Here is a tiny trained network, its code and every weight. The questions are about switching its units off for an input and a target symbol, where a switched-off unit gives its printed mean instead of its output.

import numpy as np


def w(rows, s, z=0):
    codes = np.array(rows[::2]) - 128.0
    scale = np.full(codes.shape[1], s)
    scale[-1] = z or s
    return codes * scale


def f(y):
    return np.maximum(y, 0)


def softmax(a):
    e = np.exp(a - a.max(-1, keepdims=True))
    return e / e.sum(-1, keepdims=True)


def log_softmax(a):
    a = a - a.max(-1, keepdims=True)
    return a - np.log(np.exp(a).sum(-1, keepdims=True))


def net(x, mask):
    ids = ['ΔΞΠΣΨΩαβζηθλμτφ'.index(c) for c in x.split()]
    T = len(ids)
    res = E[ids] + P[:T]
    u = 0
    for l in range(3):
        r = res
        for j in range(2):
            rows = slice(2 * j, 2 * j + 2)
            q, k, v = (r @ M[l][rows].T for M in (Q, K, V))
            z = softmax(np.where(np.tri(T) > 0, q @ k.T / 2**0.5, -1e9)) @ v
            o = O[l][rows]
            res = res + np.where(mask[u + j], z, o[:, -1]) @ o[:, :-1]
        u += 2
        y = f(res @ A[l][:, :-1].T + A[l][:, -1])
        res = res + np.where(mask[u : u + 4], y, B[l][:, -1]) @ B[l][:, :-1]
        u += 4
    return log_softmax(res[-1] @ U[:, :-1].T + U[:, -1])


Q, K, V, O, A, B = {}, {}, {}, {}, {}, {}
E = w([
[121,32,104],'Δ',
[68,86,94],'Ξ',
[101,126,58],'Π',
[120,127,184],'Σ',
[112,2,161],'Ψ',
[177,132,17],'Ω',
[78,214,83],'α',
[138,184,88],'β',
[160,131,62],'ζ',
[88,44,114],'η',
[56,63,72],'θ',
[174,87,117],'λ',
[158,137,69],'μ',
[15,169,118],'τ',
[93,140,82],'φ',
],0.018)
P = w([
[175,144,146],'0',
[36,77,114],'1',
[2,111,128],'2',
[137,106,70],'3',
[190,244,154],'4',
[197,217,142],'5',
[103,155,130],'6',
[120,181,120],'7',
[55,174,127],'8',
[151,219,121],'9',
[127,196,109],'10',
],0.0054)
Q[0] = w([
[255,176,127],'L0H1',
[230,140,188],'L0H1',
[71,170,17],'L0H2',
[108,82,181],'L0H2',
],0.0076)
K[0] = w([
[54,132,151],'L0H1',
[2,109,65],'L0H1',
[146,68,55],'L0H2',
[113,198,55],'L0H2',
],0.0074)
V[0] = w([
[24,121,202],'L0H1',
[47,2,58],'L0H1',
[130,169,25],'L0H2',
[76,149,122],'L0H2',
],0.0058)
O[0] = w([
[3,34,68,34],'L0H1',
[134,2,99,254],'L0H1',
[132,124,174,253],'L0H2',
[197,89,55,135],'L0H2',
],0.0043,0.0034)
A[0] = w([
[157,149,217,253],'L0N1',
[68,211,72,39],'L0N2',
[171,100,248,179],'L0N3',
[170,66,154,81],'L0N4',
],0.013,0.0046)
B[0] = w([
[11,74,109,228],'L0N1',
[215,120,169,253],'L0N2',
[47,76,131,247],'L0N3',
[137,78,113,195],'L0N4',
],0.012,0.003)
Q[1] = w([
[152,136,136],'L1H1',
[206,45,165],'L1H1',
[254,76,100],'L1H2',
[78,94,57],'L1H2',
],0.0068)
K[1] = w([
[137,130,126],'L1H1',
[121,92,113],'L1H1',
[111,102,184],'L1H2',
[247,116,107],'L1H2',
],0.014)
V[1] = w([
[202,123,87],'L1H1',
[2,144,64],'L1H1',
[157,127,53],'L1H2',
[120,115,125],'L1H2',
],0.009)
O[1] = w([
[152,187,142,135],'L1H1',
[95,50,78,255],'L1H1',
[255,170,116,215],'L1H2',
[164,57,131,157],'L1H2',
],0.0057,0.0045)
A[1] = w([
[206,247,85,45],'L1N1',
[100,97,173,2],'L1N2',
[84,194,213,131],'L1N3',
[111,99,234,138],'L1N4',
],0.011,0.0033)
B[1] = w([
[121,160,73,255],'L1N1',
[101,200,16,178],'L1N2',
[211,62,152,147],'L1N3',
[42,3,42,181],'L1N4',
],0.0078,0.0066)
Q[2] = w([
[72,185,87],'L2H1',
[157,99,138],'L2H1',
[95,167,156],'L2H2',
[2,178,71],'L2H2',
],0.0067)
K[2] = w([
[142,170,153],'L2H1',
[207,186,41],'L2H1',
[71,201,62],'L2H2',
[116,70,3],'L2H2',
],0.0046)
V[2] = w([
[150,84,167],'L2H1',
[87,160,4],'L2H1',
[157,92,15],'L2H2',
[162,78,193],'L2H2',
],0.0043)
O[2] = w([
[129,129,73,106],'L2H1',
[149,106,255,238],'L2H1',
[145,188,166,255],'L2H2',
[25,92,153,88],'L2H2',
],0.0096,0.008)
A[2] = w([
[60,108,101,4],'L2N1',
[106,23,100,134],'L2N2',
[245,133,50,136],'L2N3',
[200,254,44,137],'L2N4',
],0.0078,0.0031)
B[2] = w([
[114,254,94,172],'L2N1',
[111,123,129,229],'L2N2',
[37,90,170,237],'L2N3',
[183,132,157,255],'L2N4',
],0.0054,0.0095)
U = w([
[172,1,229,234],'Δ',
[133,100,182,110],'Ξ',
[108,245,78,90],'Π',
[64,120,135,133],'Σ',
[140,60,41,88],'Ψ',
[158,111,49,253],'Ω',
[234,152,225,156],'α',
[115,229,150,180],'β',
[128,180,96,62],'ζ',
[135,222,90,218],'η',
[156,122,70,33],'θ',
[149,185,53,199],'λ',
[117,190,134,121],'μ',
[159,185,119,119],'τ',
[128,194,53,74],'φ',
],0.0082,0.0047)

Each question gives the input, a string of symbols that net reads in full, and the target symbol t.
The units are the heads (2 rows each of Q, K, V and O) and the neurons (one row each of A and B). Each row of codes is followed by its name. A weight is (code - 128) times the scale printed after its matrix; where a second scale follows, it is the last column's (O, A, B and U).
mask holds one flag per unit, layer by layer, with each layer's heads first. A switched-off unit (its flag False) gives its mean, the last column of its rows in O or B, instead of its output. The means were averaged over made-up inputs and are rounded, as every weight is.
A unit's drop is (log p(t) with every unit on - log p(t) with that unit switched off) / (log p(t) with every unit on - log p(t) with every unit switched off).
The circuit of an input: a set's keep is (log p(t) with only the set's units on - log p(t) with every unit switched off) / (log p(t) with every unit on - log p(t) with every unit switched off). Starting from the 12 units with the biggest drops (on a tie, the unit counted first), units are removed one at a time, each time the one whose removal leaves the highest keep (on an exact tie, the one counted first), for as long as the keep stays at least 0.8.
units of the circuit, in order: the units of the circuit, biggest drop first
unit that matters most: the unit with the biggest drop
top k neurons: the k neurons with the biggest drops, biggest first
top k neurons in layer l: the k neurons of layer l with the biggest drops, biggest first
heads that matter: for each layer, one digit per head in row order, 1 if its drop is at least 0.15 and else 0, layers parted by /
drop of u: that unit's drop, to one decimal
input ζ α θ ζ λ φ Ψ Δ Σ, target Σ: units of the circuit, in order	(L0N1; L0N3)
input φ λ φ μ θ Σ τ, target Δ: unit that matters most	L0N2
input α Π α μ Ω μ μ, target α: heads that matter	00 / 10 / 00
input μ Ω Ω Π μ ζ Ξ Ξ Ω Ω Ω, target α: top 2 neurons in layer 0	(L0N3; L0N1)
input Σ Σ Σ θ, target Δ: top 4 neurons	(L1N2; L0N1; L0N3; L1N4)
input α Ω φ Ω τ Ψ, target Ψ: units of the circuit, in order	(L1N2; L0N3; L1N4)
input μ α Σ α Π Δ Σ Ω Ξ τ, target Δ: heads that matter	00 / 01 / 00
input Σ μ Π, target Δ: heads that matter	00 / 10 / 10
input Ω λ μ, target α: heads that matter	10 / 10 / 00
input Ω α Ω Π ζ, target α: units of the circuit, in order	(L2N4; L1H1; L0N3; L0N1)
input Σ Ω φ, target Δ: top 3 neurons	(L0N2; L1N2; L1N1)
input Ω Ω Δ μ β Ω Ω Σ θ, target α: heads that matter	10 / 00 / 00
input Ω β Ξ ζ Ω β ζ, target α: top 2 neurons	(L2N4; L0N3)
input Ω θ Ω φ θ Σ α α, target α: units of the circuit, in order	(L0N2)
input θ Ξ φ Ψ μ Ω μ Ω Ω Π, target α: top 2 neurons	(L0N2; L2N4)
input Σ η Δ Ψ Π, target Δ: top 4 neurons	(L1N2; L0N2; L2N1; L1N1)
input Π μ Ω λ Ω Ω φ Ξ, target α: top 2 neurons in layer 1	(L1N1; L1N4)
input Σ μ φ Ξ Ω Ω Π Ξ Π Ψ, target Ψ: top 2 neurons	(L1N2; L0N3)
input Ω Ξ Ω, target α: top 2 neurons in layer 1	(L1N1; L1N4)
input Σ μ Σ Ξ Ω, target Δ: unit that matters most	L1H1
input Ω θ Ω β Ψ β Ω Ω Ω φ, target α: drop of L1H1	0.2
input β Ω Δ Ω Σ Ω φ Ω α, target α: drop of L0N3	0.0
input μ Σ Σ φ, target Δ: drop of L0N3	0.2
input μ Σ Σ θ Ω, target Δ: drop of L2N1	0.1
